Below is a small trained network, with its code and all its weights. Each question gives an input and a target symbol and asks what happens when units are switched off, that is, made to give their printed mean instead of their output.

import numpy as np


def w(rows, s, z=0):
    codes = np.array(rows[::2]) - 128.0
    scale = np.full(codes.shape[1], s)
    scale[-1] = z or s
    return codes * scale


def norm(h):
    return h / np.sqrt((h * h).mean(-1, keepdims=True) + 1e-5)


def f(y):
    return y / 2 * (1 + np.tanh(0.7978845608 * (y + 0.044715 * y**3)))


def softmax(a):
    e = np.exp(a - a.max(-1, keepdims=True))
    return e / e.sum(-1, keepdims=True)


def log_softmax(a):
    a = a - a.max(-1, keepdims=True)
    return a - np.log(np.exp(a).sum(-1, keepdims=True))


def net(x, mask):
    ids = ['ΓΠΨβζξφ'.index(c) for c in x.split()]
    T = len(ids)
    res = E[ids] + P[:T]
    r = norm(res)
    for j in range(2):
        rows = slice(3 * j, 3 * j + 3)
        q, k, v = (r @ M[0][rows].T for M in (Q, K, V))
        z = softmax(np.where(np.tri(T) > 0, q @ k.T / 3**0.5, -1e9)) @ v
        o = O[0][rows]
        res = res + np.where(mask[j], z, o[:, -1]) @ o[:, :-1]
    y = f(norm(res) @ A[0][:, :-1].T + A[0][:, -1])
    res = res + np.where(mask[2:6], y, B[0][:, -1]) @ B[0][:, :-1]
    return log_softmax(norm(res)[-1] @ U[:, :-1].T + U[:, -1])


Q, K, V, O, A, B = {}, {}, {}, {}, {}, {}
E = w([
[116,247,121,102,120,67],'Γ',
[127,162,3,84,54,150],'Π',
[77,116,144,163,193,114],'Ψ',
[102,157,146,119,163,209],'β',
[117,192,177,121,109,174],'ζ',
[173,88,110,164,3,127],'ξ',
[135,123,236,96,124,128],'φ',
],0.012)
P = w([
[223,174,116,141,181,50],'0',
[166,171,143,171,153,80],'1',
[129,146,142,165,144,86],'2',
[82,148,144,195,105,106],'3',
[47,137,127,184,84,116],'4',
[20,124,107,162,54,129],'5',
[25,87,71,102,55,139],'6',
[29,68,36,60,49,127],'7',
[2,61,19,7,54,121],'8',
],0.0042)
Q[0] = w([
[110,151,143,220,122,187],'h1',
[74,154,57,162,65,148],'h1',
[137,119,63,170,176,7],'h1',
[188,136,105,148,146,27],'h2',
[188,113,176,114,173,184],'h2',
[112,115,99,51,174,109],'h2',
],0.021)
K[0] = w([
[54,121,199,178,103,135],'h1',
[6,93,84,195,133,75],'h1',
[145,215,101,234,202,88],'h1',
[196,156,84,166,230,91],'h2',
[210,190,178,61,76,219],'h2',
[123,120,33,58,151,111],'h2',
],0.016)
V[0] = w([
[160,178,27,197,108,137],'h1',
[158,244,136,145,224,139],'h1',
[201,69,159,245,37,140],'h1',
[93,35,163,196,130,104],'h2',
[58,188,131,145,72,2],'h2',
[68,98,47,101,243,164],'h2',
],0.0071)
O[0] = w([
[157,191,57,110,85,222,4],'h1',
[39,117,121,125,51,135,219],'h1',
[97,120,111,134,254,164,43],'h1',
[112,99,102,177,148,79,236],'h2',
[164,204,149,82,116,42,227],'h2',
[30,158,158,217,109,169,205],'h2',
],0.0063,0.0041)
A[0] = w([
[52,96,21,236,116,7,126],'n1',
[212,42,115,181,107,126,62],'n2',
[136,148,135,87,91,127,8],'n3',
[162,100,198,140,149,96,176],'n4',
],0.017,0.0015)
B[0] = w([
[54,140,10,197,180,67,253],'n1',
[96,199,142,100,220,172,137],'n2',
[149,49,142,206,186,121,136],'n3',
[113,82,82,37,90,117,165],'n4',
],0.014,0.021)
U = w([
[204,207,190,156,44,15,92],'Γ',
[234,143,51,138,30,161,5],'Π',
[52,161,60,182,146,36,173],'Ψ',
[48,133,188,144,46,212,130],'β',
[183,20,201,211,162,107,93],'ζ',
[170,203,148,87,233,177,126],'ξ',
[113,65,143,2,96,56,163],'φ',
],0.0082,0.002)

Each question gives the input, a string of symbols that net reads in full, and the target symbol t.
The units are the heads (3 rows each of Q, K, V and O) and the neurons (one row each of A and B). Each row of codes is followed by its name. A weight is (code - 128) times the scale printed after its matrix; where a second scale follows, it is the last column's (O, A, B and U).
mask holds one flag per unit, heads first, then neurons. A switched-off unit (its flag False) gives its mean, the last column of its rows in O or B, instead of its output. The means were averaged over made-up inputs and are rounded, as every weight is.
A unit's drop is (log p(t) with every unit on - log p(t) with that unit switched off) / (log p(t) with every unit on - log p(t) with every unit switched off).
The circuit of an input: a set's keep is (log p(t) with only the set's units on - log p(t) with every unit switched off) / (log p(t) with every unit on - log p(t) with every unit switched off). Starting from all 6 units, units are removed one at a time, each time the one whose removal leaves the highest keep (on an exact tie, the one counted first), for as long as the keep stays at least 0.8.
units of the circuit, in order: the units of the circuit, biggest drop first
unit that matters most: the unit with the biggest drop
top k neurons: the k neurons with the biggest drops, biggest first
heads that matter: for each layer, one digit per head in row order, 1 if its drop is at least 0.15 and else 0, layers parted by /
drop when u is switched off: that unit's drop, to one decimal
input φ φ β, target φ: heads that matter -> 01
input ζ φ Γ, target Γ: unit that matters most -> h2
input Ψ ζ Ψ β, target ζ: heads that matter -> 01
input β Ψ Γ φ ζ, target φ: heads that matter -> 11
input ζ Π Π Γ Ψ ζ, target ζ: heads that matter -> 01
input ζ ξ β φ β Π, target Π: units of the circuit, in order -> h1; n1; h2
input β ζ Π ξ, target ξ: heads that matter -> 10
input φ Γ ξ, target ξ: units of the circuit, in order -> n2; n1; h2
input φ ζ φ φ Ψ β ζ Ψ β, target ζ: units of the circuit, in order -> n3; n1; h1
input ξ φ φ β β, target φ: heads that matter -> 11
input Ψ φ β ξ β, target ξ: heads that matter -> 10
input Ψ Ψ φ β ζ, target φ: units of the circuit, in order -> h2; n1
input Γ ξ ζ Γ β Π Γ, target Γ: top 2 neurons -> n1; n4
input β ζ β Ψ β, target β: drop when n1 is switched off -> 0.9
input ξ Ψ φ Ψ Ψ ξ ζ, target ξ: drop when n1 is switched off -> 0.5
input Ψ Π φ Ψ ξ β, target ξ: drop when h1 is switched off -> 0.9
input Ψ Ψ φ β Γ φ, target φ: drop when n4 is switched off -> 0.1
